Below is a small trained network, with its code and all its weights. Each question gives an input and a class and asks what happens when units are switched off, that is, made to give their printed mean instead of their output.

import numpy as np


def w(rows, s, z=0):
    codes = np.array(rows[::2]) - 128.0
    scale = np.full(codes.shape[1], s)
    scale[-1] = z or s
    return codes * scale


def norm(h):
    return h / np.sqrt((h * h).mean(-1, keepdims=True) + 1e-5)


def f(y):
    return y / 2 * (1 + np.tanh(0.7978845608 * (y + 0.044715 * y**3)))


def log_softmax(a):
    a = a - a.max(-1, keepdims=True)
    return a - np.log(np.exp(a).sum(-1, keepdims=True))


def net(x, mask):
    res = np.array(x, float).reshape(1, 7) / 4 @ E
    u = 0
    for l in range(4):
        y = f(norm(res) @ A[l][:, :-1].T + A[l][:, -1])
        res = res + np.where(mask[u : u + 10], y, B[l][:, -1]) @ B[l][:, :-1]
        u += 10
    return log_softmax(norm(res)[-1] @ U[:, :-1].T + U[:, -1])


A, B = {}, {}
E = w([
[207,81,130,78,167,56,75,73,32,118],'x0',
[100,114,82,57,115,55,128,162,160,242],'x1',
[165,132,168,148,223,144,143,109,93,50],'x2',
[65,124,180,39,200,90,179,189,198,106],'x3',
[154,101,216,170,74,88,146,128,125,187],'x4',
[114,153,106,181,101,4,78,83,167,102],'x5',
[120,68,74,171,164,114,153,206,87,101],'x6',
],0.011)
A[0] = w([
[109,121,145,56,128,155,115,131,156,103,46],'0.n1',
[117,134,161,120,96,125,134,94,154,205,12],'0.n2',
[134,144,135,113,147,137,118,91,159,113,4],'0.n3',
[124,153,137,140,191,164,138,55,155,91,137],'0.n4',
[122,128,111,63,203,49,115,117,143,114,66],'0.n5',
[118,138,158,125,85,100,125,94,164,208,63],'0.n6',
[143,128,206,103,167,153,149,86,122,87,53],'0.n7',
[71,145,147,86,112,147,161,164,221,167,26],'0.n8',
[103,134,123,155,92,75,93,73,155,45,183],'0.n9',
[156,141,111,79,112,137,78,6,96,129,169],'0.n10',
],0.025,0.0025)
B[0] = w([
[170,117,92,93,132,124,185,213,78,93,180],'0.n1',
[239,185,112,123,161,65,102,174,113,172,193],'0.n2',
[84,135,198,147,106,168,163,127,192,174,150],'0.n3',
[170,201,104,170,157,222,148,142,175,71,198],'0.n4',
[163,191,36,47,161,45,148,104,95,172,225],'0.n5',
[210,136,116,184,178,146,128,45,187,182,212],'0.n6',
[119,152,224,148,157,143,78,207,113,80,214],'0.n7',
[3,129,65,56,86,153,27,166,144,141,249],'0.n8',
[192,82,191,191,94,41,57,146,175,110,211],'0.n9',
[171,66,103,110,117,157,45,16,125,180,216],'0.n10',
],0.019,0.018)
A[1] = w([
[117,145,145,93,110,155,126,168,184,227,142],'1.n1',
[63,96,89,181,159,131,139,116,133,141,21],'1.n2',
[81,124,133,86,112,93,144,173,207,127,36],'1.n3',
[135,155,180,102,86,103,186,110,184,254,121],'1.n4',
[87,112,179,89,208,77,133,121,201,110,104],'1.n5',
[161,75,179,135,136,129,168,170,151,132,36],'1.n6',
[133,147,239,113,115,126,167,113,178,118,5],'1.n7',
[121,98,122,81,182,71,159,101,155,156,87],'1.n8',
[88,159,178,13,130,102,143,175,110,148,62],'1.n9',
[50,135,63,198,102,138,137,162,85,126,46],'1.n10',
],0.022,0.0027)
B[1] = w([
[152,131,103,130,188,138,34,184,151,193,255],'1.n1',
[108,42,130,98,98,111,108,144,118,129,139],'1.n2',
[107,164,83,109,38,184,37,156,134,175,202],'1.n3',
[183,72,85,241,190,117,119,74,121,165,207],'1.n4',
[58,187,101,128,118,118,63,44,149,190,158],'1.n5',
[143,102,190,144,148,184,145,190,134,161,155],'1.n6',
[138,47,175,134,206,101,55,177,92,42,164],'1.n7',
[183,120,141,189,196,122,186,69,118,182,202],'1.n8',
[4,100,72,102,80,85,186,178,124,87,243],'1.n9',
[102,154,70,77,112,89,126,206,147,92,189],'1.n10',
],0.018,0.011)
A[2] = w([
[87,103,129,136,147,73,194,131,110,143,5],'2.n1',
[129,140,216,112,143,139,91,101,122,129,215],'2.n2',
[115,97,128,79,139,83,200,110,118,128,13],'2.n3',
[107,79,124,148,61,123,161,155,134,185,65],'2.n4',
[157,82,251,105,137,158,177,138,104,152,153],'2.n5',
[119,139,141,198,48,65,111,98,148,64,140],'2.n6',
[106,115,149,174,126,92,143,122,116,139,96],'2.n7',
[139,57,131,190,124,113,188,190,142,173,102],'2.n8',
[116,137,206,108,116,62,119,98,184,188,95],'2.n9',
[114,144,215,207,131,112,169,119,174,74,9],'2.n10',
],0.023,0.0028)
B[2] = w([
[112,186,125,122,121,108,220,108,115,163,155],'2.n1',
[76,46,133,179,103,45,225,177,161,129,254],'2.n2',
[153,125,127,179,134,119,252,139,94,187,165],'2.n3',
[144,97,112,137,137,185,62,136,146,68,160],'2.n4',
[132,96,234,161,150,76,85,135,80,134,200],'2.n5',
[217,109,154,110,197,79,92,150,163,98,224],'2.n6',
[147,110,97,120,162,163,99,141,35,125,145],'2.n7',
[108,85,106,173,189,137,76,192,107,151,179],'2.n8',
[135,205,105,200,201,196,125,64,88,158,227],'2.n9',
[144,182,198,111,91,155,138,211,114,81,239],'2.n10',
],0.019,0.0077)
A[3] = w([
[95,236,254,122,111,22,135,28,85,76,134],'3.n1',
[175,171,162,19,132,16,68,61,158,150,101],'3.n2',
[49,73,175,108,181,64,180,69,53,146,88],'3.n3',
[73,67,130,85,42,199,150,21,115,104,8],'3.n4',
[207,54,188,114,56,21,167,11,100,76,32],'3.n5',
[6,100,136,168,100,76,138,125,209,77,104],'3.n6',
[104,161,190,2,34,55,67,188,130,105,103],'3.n7',
[54,143,141,115,133,180,212,91,153,104,28],'3.n8',
[61,68,234,106,147,247,151,63,82,148,137],'3.n9',
[54,45,70,172,72,178,113,24,60,77,4],'3.n10',
],0.014,0.0037)
B[3] = w([
[126,76,96,98,148,117,85,180,131,128,171],'3.n1',
[72,36,94,237,141,132,164,112,128,118,253],'3.n2',
[114,155,192,105,54,82,116,122,92,136,161],'3.n3',
[149,120,139,95,79,189,142,93,147,79,131],'3.n4',
[73,245,146,159,106,191,136,108,115,252,197],'3.n5',
[155,109,129,86,147,129,93,129,123,168,166],'3.n6',
[111,34,116,154,136,100,139,153,124,134,254],'3.n7',
[162,132,104,85,160,131,126,138,117,96,127],'3.n8',
[144,83,155,84,71,27,133,138,157,74,154],'3.n9',
[138,59,120,65,99,129,116,139,138,100,135],'3.n10',
],0.024,0.0087)
U = w([
[36,137,64,74,128,128,86,217,150,151,147],'0',
[91,153,83,79,144,63,249,120,62,170,122],'1',
[85,104,210,118,60,105,147,112,72,179,75],'2',
[109,226,117,100,159,209,205,161,140,66,81],'3',
[174,118,232,179,155,133,88,176,138,65,179],'4',
[139,66,128,73,59,187,109,53,138,121,79],'5',
[173,115,81,193,159,101,65,41,155,220,184],'6',
[42,165,162,131,115,149,180,67,155,115,2],'7',
],0.016,0.008)

Each question gives the input, the list of numbers given to net, and the class t.
The units are the neurons (one row each of A and B). Each row of codes is followed by its name. A weight is (code - 128) times the scale printed after its matrix; where a second scale follows, it is the last column's (A, B and U).
mask holds one flag per neuron, layer by layer. A switched-off neuron (its flag False) gives its mean, the last column of its row in B, instead of its output. The means were averaged over made-up inputs and are rounded, as every weight is.
A unit's drop is (log p(t) with every unit on - log p(t) with that unit switched off) / (log p(t) with every unit on - log p(t) with every unit switched off).
The circuit of an input: a set's keep is (log p(t) with only the set's units on - log p(t) with every unit switched off) / (log p(t) with every unit on - log p(t) with every unit switched off). Starting from the 12 units with the biggest drops (on a tie, the unit counted first), units are removed one at a time, each time the one whose removal leaves the highest keep (on an exact tie, the one counted first), for as long as the keep stays at least 0.8.
circuit, biggest first: the units of the circuit, biggest drop first
unit that matters most: the unit with the biggest drop
top k neurons: the k neurons with the biggest drops, biggest first
k most important neurons of layer l: the k neurons of layer l with the biggest drops, biggest first
drop of u: that unit's drop, to one decimal
input [-1,-3,2,-7,-3,-4,-1], class 5: top 2 neurons : (0.n10 0.n9)
input [3,3,8,7,-8,8,4], class 1: unit that matters most : 0.n5
input [3,-2,-3,7,6,1,5], class 1: top 3 neurons : (0.n5 1.n9 1.n8)
input [1,4,1,6,-6,-4,3], class 1: circuit, biggest first : (0.n5 0.n1)
input [-1,2,3,-1,-3,0,1], class 3: circuit, biggest first : (0.n4 0.n8 0.n10 0.n9)
input [3,-8,-8,3,-8,-1,6], class 4: circuit, biggest first : (0.n8 0.n10)
input [3,1,6,-4,-1,-7,8], class 4: top 2 neurons : (0.n5 0.n8)
input [-5,8,-4,-7,-6,3,4], class 0: top 2 neurons : (0.n10 0.n5)
input [0,-4,8,7,1,-2,-1], class 4: top 2 neurons : (0.n7 0.n8)
input [0,-4,3,-4,6,5,-4], class 4: top 2 neurons : (0.n9 0.n5)
input [3,-4,0,-3,7,-3,3], class 2: 2 most important neurons of layer 2 : (2.n2 2.n5)
input [1,5,5,2,2,-5,-7], class 0: top 2 neurons : (0.n7 0.n1)
input [-2,-8,-5,-6,-3,7,5], class 4: 2 most important neurons of layer 0 : (0.n9 0.n5)
input [-3,-3,1,-3,-8,1,7], class 4: top 2 neurons : (0.n8 0.n5)
input [-2,5,8,-7,-5,-3,-5], class 5: top neuron : (0.n10)
input [3,-6,2,-8,4,-5,-4], class 5: top 3 neurons : (0.n10 0.n9 0.n2)
input [8,-3,-5,-8,5,-6,4], class 5: top 2 neurons : (0.n9 0.n7)
input [-7,-5,3,-2,-4,-4,7], class 3: top 2 neurons : (0.n8 0.n9)
input [-4,5,4,2,-4,1,0], class 0: drop of 0.n8 : 1.3
input [1,3,0,5,-3,-4,-6], class 0: drop of 0.n8 : 1.1
input [-7,-6,-1,8,-3,6,-6], class 0: most important neuron of layer 0 : (0.n8)
input [1,-2,-3,6,-7,5,2], class 1: drop of 0.n5 : 1.0
